Below is a small trained network, with its code and all its weights. Each question gives an input and a class and asks what happens when units are switched off, that is, made to give their printed mean instead of their output.

import numpy as np


def w(rows, s, z=0):
    codes = np.array(rows[::2]) - 128.0
    scale = np.full(codes.shape[1], s)
    scale[-1] = z or s
    return codes * scale


def norm(h):
    return h / np.sqrt((h * h).mean(-1, keepdims=True) + 1e-5)


def f(y):
    return y / 2 * (1 + np.tanh(0.7978845608 * (y + 0.044715 * y**3)))


def log_softmax(a):
    a = a - a.max(-1, keepdims=True)
    return a - np.log(np.exp(a).sum(-1, keepdims=True))


def net(x, mask):
    res = np.array(x, float).reshape(1, 8) / 4 @ E
    u = 0
    for l in range(2):
        y = f(norm(res) @ A[l][:, :-1].T + A[l][:, -1])
        res = res + np.where(mask[u : u + 5], y, B[l][:, -1]) @ B[l][:, :-1]
        u += 5
    return log_softmax(norm(res)[-1] @ U[:, :-1].T + U[:, -1])


A, B = {}, {}
E = w([
[96,179,190,131,62,240,41,50,190,114,195,127],'x0',
[51,109,163,55,52,186,247,190,177,91,51,179],'x1',
[106,208,75,162,110,17,209,55,210,113,255,183],'x2',
[144,118,136,79,117,128,138,134,124,176,143,129],'x3',
[104,159,63,93,127,139,107,192,128,189,139,116],'x4',
[85,106,31,15,120,96,127,61,90,47,70,93],'x5',
[87,109,177,105,162,88,102,125,128,153,127,147],'x6',
[153,164,87,144,133,147,142,116,122,122,102,149],'x7',
],0.0087)
A[0] = w([
[86,136,149,96,91,233,40,71,183,120,183,161,71],'L0N1',
[93,207,142,138,99,180,109,84,94,125,132,157,59],'L0N2',
[182,179,102,51,169,95,75,71,115,98,140,16,81],'L0N3',
[2,69,104,147,76,169,233,126,105,155,88,117,100],'L0N4',
[80,108,137,71,84,171,180,136,215,96,85,161,3],'L0N5',
],0.0078,0.0039)
B[0] = w([
[231,125,40,103,178,76,239,179,1,61,124,210,255],'L0N1',
[164,69,126,101,124,113,137,180,92,165,70,137,159],'L0N2',
[48,23,162,226,163,176,129,49,125,156,157,175,215],'L0N3',
[209,82,93,165,203,147,160,52,200,148,135,118,209],'L0N4',
[124,124,114,154,203,233,87,79,223,238,149,130,193],'L0N5',
],0.0092,0.0056)
A[1] = w([
[74,244,114,67,89,45,187,75,190,90,195,127,5],'L1N1',
[220,214,208,150,118,130,90,172,161,168,94,136,64],'L1N2',
[136,155,186,153,143,84,173,255,153,78,143,120,86],'L1N3',
[68,82,55,17,150,116,97,29,146,45,69,111,16],'L1N4',
[136,69,159,56,117,174,114,154,35,116,25,62,102],'L1N5',
],0.0081,0.0034)
B[1] = w([
[59,187,165,51,100,137,159,69,105,25,137,100,217],'L1N1',
[49,176,136,142,79,200,205,115,80,118,145,133,189],'L1N2',
[104,51,139,162,53,115,171,160,42,101,99,180,190],'L1N3',
[115,92,190,246,57,183,239,156,67,173,159,171,245],'L1N4',
[47,162,120,86,101,104,93,129,146,38,81,125,254],'L1N5',
],0.011,0.005)
U = w([
[80,114,141,212,91,174,189,187,74,213,161,170,46],'0',
[193,90,36,86,178,57,175,216,69,90,79,198,90],'1',
[165,104,129,195,226,193,42,86,219,254,150,65,249],'2',
[49,251,126,22,78,118,83,114,155,26,83,37,172],'3',
],0.0072,0.002)

Each question gives the input, the list of numbers given to net, and the class t.
The units are the neurons (one row each of A and B). Each row of codes is followed by its name. A weight is (code - 128) times the scale printed after its matrix; where a second scale follows, it is the last column's (A, B and U).
mask holds one flag per neuron, layer by layer. A switched-off neuron (its flag False) gives its mean, the last column of its row in B, instead of its output. The means were averaged over made-up inputs and are rounded, as every weight is.
A unit's drop is (log p(t) with every unit on - log p(t) with that unit switched off) / (log p(t) with every unit on - log p(t) with every unit switched off).
The circuit of an input: a set's keep is (log p(t) with only the set's units on - log p(t) with every unit switched off) / (log p(t) with every unit on - log p(t) with every unit switched off). Starting from all 10 units, units are removed one at a time, each time the one whose removal leaves the highest keep (on an exact tie, the one counted first), for as long as the keep stays at least 0.8.
circuit, biggest first: the units of the circuit, biggest drop first
most important unit: the unit with the biggest drop
k most important neurons: the k neurons with the biggest drops, biggest first
top k neurons in layer l: the k neurons of layer l with the biggest drops, biggest first
input [7,-4,8,0,2,-7,7,4], class 3: circuit, biggest first -> [L1N1; L0N3]
input [7,-1,4,-4,-4,-4,-3,2], class 1: circuit, biggest first -> [L0N1; L1N4]
input [6,6,-2,3,8,5,-8,-6], class 1: 2 most important neurons -> [L0N1; L0N3]
input [-1,-7,-4,0,6,5,1,2], class 2: circuit, biggest first -> [L0N1]
input [5,-4,-8,-3,1,2,-8,7], class 3: top 3 neurons in layer 1 -> [L1N5; L1N4; L1N3]
input [3,-5,-6,7,-7,-4,3,5], class 3: circuit, biggest first -> [L1N5; L1N4; L0N4; L0N5]
input [5,8,7,4,0,-5,-6,-4], class 2: 2 most important neurons -> [L0N5; L0N4]
input [7,-5,7,8,6,1,-5,5], class 1: top 4 neurons in layer 0 -> [L0N1; L0N2; L0N3; L0N5]
input [-7,6,8,-3,-2,3,5,4], class 3: top 2 neurons in layer 0 -> [L0N1; L0N3]
input [1,8,7,4,3,5,1,-6], class 2: circuit, biggest first -> [L0N5; L0N4]
input [5,0,6,7,-8,6,6,4], class 0: top 2 neurons in layer 0 -> [L0N3; L0N2]
input [7,-1,5,-8,-4,-4,-3,7], class 1: 2 most important neurons -> [L0N1; L0N2]
input [4,-4,6,-4,-4,-1,3,-1], class 3: circuit, biggest first -> [L1N1; L1N4]
input [-2,5,8,4,-7,-5,4,2], class 3: most important unit -> L1N1
input [-5,-7,-8,-4,0,-6,2,-1], class 3: top 3 neurons in layer 1 -> [L1N5; L1N4; L1N2]
input [-5,-8,-4,-4,6,0,0,4], class 2: 2 most important neurons -> [L0N1; L0N3]
input [-4,-8,7,-2,4,5,0,-8], class 2: circuit, biggest first -> [L0N3; L0N1]
input [2,7,-7,-7,1,8,2,-8], class 0: top 2 neurons in layer 0 -> [L0N4; L0N5]
input [-6,8,8,-3,2,1,5,-7], class 2: 4 most important neurons -> [L0N4; L0N5; L0N1; L1N5]
input [-3,7,-7,-1,0,1,7,2], class 2: most important unit -> L0N4
input [4,8,8,4,-3,5,-3,8], class 2: top 2 neurons in layer 0 -> [L0N5; L0N4]
